Below are the code and all the weights of a small trained network. Each question names an input and a class and asks about switching units off, where a switched-off unit gives its printed mean instead of its output.

import numpy as np


def w(rows, s, z=0):
    codes = np.array(rows[::2]) - 128.0
    scale = np.full(codes.shape[1], s)
    scale[-1] = z or s
    return codes * scale


def f(y):
    return y / 2 * (1 + np.tanh(0.7978845608 * (y + 0.044715 * y**3)))


def log_softmax(a):
    a = a - a.max(-1, keepdims=True)
    return a - np.log(np.exp(a).sum(-1, keepdims=True))


def net(x, mask):
    res = np.array(x, float).reshape(1, 6) / 4 @ E
    y = f(res @ A[0][:, :-1].T + A[0][:, -1])
    res = res + np.where(mask, y, B[0][:, -1]) @ B[0][:, :-1]
    return log_softmax(res[-1] @ U[:, :-1].T + U[:, -1])


A, B = {}, {}
E = w([
[172,226,165,138,121,57,147],'x0',
[155,153,40,49,108,106,39],'x1',
[136,131,117,121,130,145,147],'x2',
[106,131,150,136,118,106,98],'x3',
[136,143,185,82,254,187,54],'x4',
[96,90,182,17,140,23,183],'x5',
],0.0085)
A[0] = w([
[127,146,83,159,111,72,168,103],'N1',
[164,85,102,82,101,162,98,172],'N2',
[107,104,170,184,154,149,165,253],'N3',
[163,119,111,163,113,151,111,111],'N4',
[115,152,92,140,93,130,171,71],'N5',
[142,130,177,97,203,130,115,141],'N6',
[119,110,111,130,57,80,165,73],'N7',
[141,150,155,103,155,152,110,120],'N8',
[104,97,108,130,68,142,136,93],'N9',
[146,165,73,101,97,142,91,144],'N10',
[129,163,104,156,126,167,126,43],'N11',
[102,53,108,140,126,140,105,116],'N12',
[112,114,121,135,60,111,121,82],'N13',
[150,123,110,158,108,98,164,124],'N14',
[207,171,148,146,119,70,119,86],'N15',
[164,199,123,152,135,97,142,83],'N16',
[166,123,104,122,130,98,62,214],'N17',
[250,178,176,142,104,113,128,125],'N18',
[132,128,73,53,128,91,114,158],'N19',
[134,92,132,57,154,94,188,78],'N20',
[176,171,103,169,120,180,111,113],'N21',
[168,117,100,156,143,131,128,126],'N22',
],0.012,0.0031)
B[0] = w([
[151,151,56,139,177,143,129,205],'N1',
[185,126,181,118,102,131,150,215],'N2',
[170,77,145,161,89,60,232,252],'N3',
[63,181,145,124,52,118,88,176],'N4',
[118,113,143,128,204,131,106,176],'N5',
[137,81,65,161,194,120,101,255],'N6',
[132,130,85,145,179,153,101,240],'N7',
[154,126,76,211,216,119,73,187],'N8',
[146,124,94,99,184,196,101,196],'N9',
[173,93,127,163,93,86,189,224],'N10',
[67,180,119,152,123,64,64,165],'N11',
[154,151,220,18,150,208,127,202],'N12',
[115,130,108,142,213,120,122,190],'N13',
[131,113,57,121,152,106,130,182],'N14',
[133,122,177,39,127,209,125,195],'N15',
[118,131,193,97,125,198,117,176],'N16',
[164,65,131,134,104,69,172,220],'N17',
[134,82,168,63,142,145,141,202],'N18',
[143,106,129,165,65,108,140,251],'N19',
[2,193,162,181,51,115,43,238],'N20',
[60,130,143,128,111,66,93,219],'N21',
[80,160,176,133,123,121,144,150],'N22',
],0.0086,0.0067)
U = w([
[28,203,159,171,86,63,59,82],'0',
[191,116,58,168,243,126,85,72],'1',
[234,72,169,182,78,40,211,77],'2',
[151,128,225,14,137,255,134,102],'3',
[171,129,148,150,129,103,136,254],'4',
],0.0096)

Each question gives the input, the list of numbers given to net, and the class t.
The units are the neurons (one row each of A and B). Each row of codes is followed by its name. A weight is (code - 128) times the scale printed after its matrix; where a second scale follows, it is the last column's (A, B and U).
mask holds one flag per neuron, in row order. A switched-off neuron (its flag False) gives its mean, the last column of its row in B, instead of its output. The means were averaged over made-up inputs and are rounded, as every weight is.
A unit's drop is (log p(t) with every unit on - log p(t) with that unit switched off) / (log p(t) with every unit on - log p(t) with every unit switched off).
The circuit of an input: a set's keep is (log p(t) with only the set's units on - log p(t) with every unit switched off) / (log p(t) with every unit on - log p(t) with every unit switched off). Starting from the 12 units with the biggest drops (on a tie, the unit counted first), units are removed one at a time, each time the one whose removal leaves the highest keep (on an exact tie, the one counted first), for as long as the keep stays at least 0.8.
circuit, biggest first: the units of the circuit, biggest drop first
most important unit: the unit with the biggest drop
k most important neurons: the k neurons with the biggest drops, biggest first
drop of u: that unit's drop, to one decimal
input [8,5,-2,1,-5,0], class 3: most important unit => N15
input [7,-2,1,5,3,-4], class 3: circuit, biggest first => N15, N18
input [-4,3,0,-6,-2,0], class 3: circuit, biggest first => N3, N6
input [4,8,3,-6,4,6], class 2: 3 most important neurons => N19, N17, N10
input [1,6,0,-7,-5,-6], class 0: 4 most important neurons => N21, N4, N11, N3
input [8,3,-1,-7,-6,-5], class 3: 3 most important neurons => N15, N16, N18
input [-5,8,7,8,6,-6], class 2: 4 most important neurons => N10, N17, N2, N20
input [-5,4,-5,-1,-5,1], class 1: 2 most important neurons => N3, N9
input [3,-7,2,0,8,7], class 1: 2 most important neurons => N6, N8
input [-4,7,8,4,4,-6], class 4: circuit, biggest first => N10, N2
input [-5,5,5,-2,5,-5], class 0: circuit, biggest first => N21, N4
input [-8,1,7,-4,-6,6], class 3: 2 most important neurons => N12, N9
input [6,7,5,-5,-8,5], class 1: 2 most important neurons => N7, N1
input [-3,-3,0,-2,8,-8], class 0: most important unit => N21
input [6,5,-6,4,-6,-1], class 1: 4 most important neurons => N1, N7, N13, N3
input [4,-5,-2,-5,-3,-7], class 0: 3 most important neurons => N21, N11, N4
input [-8,7,-5,-1,4,-7], class 3: 2 most important neurons => N12, N2
input [5,0,-3,8,-7,-6], class 1: 2 most important neurons => N1, N20
input [-8,1,-5,-3,6,-2], class 3: 2 most important neurons => N12, N2
input [-7,8,5,-5,-1,3], class 2: most important neuron => N19
input [3,-5,-5,-6,-1,-6], class 0: 2 most important neurons => N21, N11
input [7,-8,-1,4,8,5], class 1: drop of N20 => -0.1
input [-4,-8,6,3,5,4], class 2: drop of N3 => 1.5
input [-7,-4,6,-7,3,-8], class 0: drop of N5 => 0.0
input [3,5,7,4,-8,3], class 1: drop of N7 => 0.1
